X =
array([[110, 131, 102, 140, 127],
       [128, 134, 101, 130, 127],
       [111, 130, 105, 140, 127],
       [116, 128, 119, 136, 128],
       [110, 128, 120, 139, 128],
       [128, 134, 101, 130, 127],
       [117, 131, 107, 136, 127],
       [126, 128, 121, 130, 128],
       [127, 131, 112, 130, 127]])
Counting starts at 0.
Find the entry in the bottom-left corner.
Answer: 127
Find the entry directly above 126.
Answer: 117
The top-left entry: 110
The entry in row 2 and column 0: 111
Find the entry at the centre.
Answer: 120
The entry directly above 107 is 101
Find the top-right entry.
Answer: 127
Find the entry just left of the centre entry.
Answer: 128
Find the entry at row 1, column 0.
Answer: 128
Find the bottom-right entry.
Answer: 127
The entry just right of the centre entry is 139
The entry at row 0, column 2 -> 102
The entry just right of 112: 130
Find the entry in row 0 and column 1.
Answer: 131
Find the entry at row 1, column 1.
Answer: 134
The entry directly below 121 -> 112

Questions about the row below.
1) Which number is the third entry from the left?
2) Which number is the 1st entry?
3) Which number is the fifth-last entry?
4) Which number is the 3rd-last entry?
[138 123 146 111 142 116 121 156 129 126 121]
1) 146
2) 138
3) 121
4) 129
